Here is a tiny trained network, its code and every weight. The questions are about switching its units off for an input and a class, where a switched-off unit gives its printed mean instead of its output.

import numpy as np


def w(rows, s, z=0):
    codes = np.array(rows[::2]) - 128.0
    scale = np.full(codes.shape[1], s)
    scale[-1] = z or s
    return codes * scale


def f(y):
    return y / 2 * (1 + np.tanh(0.7978845608 * (y + 0.044715 * y**3)))


def log_softmax(a):
    a = a - a.max(-1, keepdims=True)
    return a - np.log(np.exp(a).sum(-1, keepdims=True))


def net(x, mask):
    res = np.array(x, float).reshape(1, 6) / 4 @ E
    y = f(res @ A[0][:, :-1].T + A[0][:, -1])
    res = res + np.where(mask, y, B[0][:, -1]) @ B[0][:, :-1]
    return log_softmax(res[-1] @ U[:, :-1].T + U[:, -1])


A, B = {}, {}
E = w([
[148,136,38,64,91,71,138],'x0',
[100,144,113,124,67,152,7],'x1',
[128,125,117,133,127,139,130],'x2',
[121,131,126,122,142,132,126],'x3',
[127,128,126,126,133,131,126],'x4',
[28,32,125,136,118,87,147],'x5',
],0.014)
A[0] = w([
[35,60,84,149,92,139,77,81],'N1',
[139,79,209,216,146,160,126,222],'N2',
[145,117,86,84,170,108,168,145],'N3',
[40,107,112,117,110,98,84,116],'N4',
[111,86,102,136,159,93,168,117],'N5',
[86,101,134,150,139,80,203,124],'N6',
[238,170,140,129,171,142,199,195],'N7',
[178,209,110,108,84,143,55,168],'N8',
[93,43,156,156,155,114,210,164],'N9',
[161,166,91,95,90,156,96,151],'N10',
[115,94,70,71,139,67,153,111],'N11',
[92,62,150,165,165,104,185,153],'N12',
[122,126,194,198,158,177,101,253],'N13',
[56,90,131,128,83,111,46,90],'N14',
[169,156,30,2,81,69,101,135],'N15',
[127,153,55,30,93,86,152,182],'N16',
[81,66,220,205,191,161,175,176],'N17',
[104,132,113,114,136,89,154,109],'N18',
[121,132,94,89,130,80,149,141],'N19',
[99,100,86,125,159,99,187,116],'N20',
[145,139,44,36,94,71,145,188],'N21',
[185,180,122,153,92,155,41,141],'N22',
[218,165,135,120,178,132,198,177],'N23',
],0.0088,0.0066)
B[0] = w([
[122,122,115,184,202,46,156,205],'N1',
[89,208,113,88,160,101,125,220],'N2',
[145,85,140,168,103,132,145,179],'N3',
[135,109,100,182,155,99,163,192],'N4',
[139,120,159,115,79,171,142,174],'N5',
[147,115,125,71,81,212,147,194],'N6',
[107,143,138,236,221,26,125,230],'N7',
[154,151,96,69,170,165,97,228],'N8',
[122,133,79,67,99,167,220,224],'N9',
[129,129,96,82,170,138,116,187],'N10',
[150,86,208,175,71,166,122,196],'N11',
[123,141,58,72,83,151,205,206],'N12',
[74,254,163,107,163,140,97,227],'N13',
[113,133,143,177,237,38,125,204],'N14',
[218,81,19,77,128,123,146,251],'N15',
[185,35,104,133,111,117,153,230],'N16',
[114,152,58,86,142,112,183,234],'N17',
[128,110,158,143,94,171,135,150],'N18',
[155,50,139,159,97,143,128,174],'N19',
[133,99,163,127,94,173,136,182],'N20',
[211,52,94,142,101,116,143,241],'N21',
[130,168,147,64,126,172,101,216],'N22',
[116,104,103,198,204,68,139,218],'N23',
],0.0079,0.013)
U = w([
[65,172,147,192,170,84,146,223],'0',
[132,136,88,9,113,161,151,201],'1',
[154,77,119,201,154,83,120,128],'2',
[131,83,153,129,36,189,159,1],'3',
[105,180,186,80,129,201,31,89],'4',
],0.011,0.0018)

Each question gives the input, the list of numbers given to net, and the class t.
The units are the neurons (one row each of A and B). Each row of codes is followed by its name. A weight is (code - 128) times the scale printed after its matrix; where a second scale follows, it is the last column's (A, B and U).
mask holds one flag per neuron, in row order. A switched-off neuron (its flag False) gives its mean, the last column of its row in B, instead of its output. The means were averaged over made-up inputs and are rounded, as every weight is.
A unit's drop is (log p(t) with every unit on - log p(t) with that unit switched off) / (log p(t) with every unit on - log p(t) with every unit switched off).
The circuit of an input: a set's keep is (log p(t) with only the set's units on - log p(t) with every unit switched off) / (log p(t) with every unit on - log p(t) with every unit switched off). Starting from the 12 units with the biggest drops (on a tie, the unit counted first), units are removed one at a time, each time the one whose removal leaves the highest keep (on an exact tie, the one counted first), for as long as the keep stays at least 0.8.
circuit, biggest first: the units of the circuit, biggest drop first
unit that matters most: the unit with the biggest drop
k most important neurons: the k neurons with the biggest drops, biggest first
drop of u: that unit's drop, to one decimal
input [-8,1,3,-6,-7,-2], class 4: circuit, biggest first	[N1, N13]
input [-1,-4,4,1,-8,8], class 1: most important neuron	[N17]
input [1,8,8,3,-4,6], class 2: 2 most important neurons	[N13, N2]
input [-2,-1,3,2,7,0], class 0: circuit, biggest first	[N15, N21]
input [-5,-8,-3,0,6,-1], class 0: 2 most important neurons	[N7, N23]
input [-6,2,4,5,-1,7], class 0: 2 most important neurons	[N1, N14]
input [-8,0,8,2,-3,1], class 1: 2 most important neurons	[N7, N17]
input [-4,0,8,7,4,3], class 1: 2 most important neurons	[N7, N23]
input [3,-8,3,-5,-6,0], class 2: 3 most important neurons	[N7, N23, N22]
input [6,6,-6,-7,1,1], class 2: 2 most important neurons	[N14, N9]
input [-7,-8,-1,4,6,2], class 1: 2 most important neurons	[N9, N12]
input [0,-6,-7,-3,3,8], class 1: 3 most important neurons	[N17, N9, N12]
input [1,6,8,8,4,5], class 2: 2 most important neurons	[N13, N2]
input [7,-8,1,-8,5,0], class 2: 2 most important neurons	[N7, N23]
input [1,-5,2,0,-4,-1], class 2: unit that matters most	N13
input [-2,4,-1,8,7,0], class 4: drop of N23	0.1
input [-1,-3,-1,-5,-7,-6], class 0: drop of N16	0.0
input [-2,0,-7,4,-3,4], class 1: drop of N9	0.2
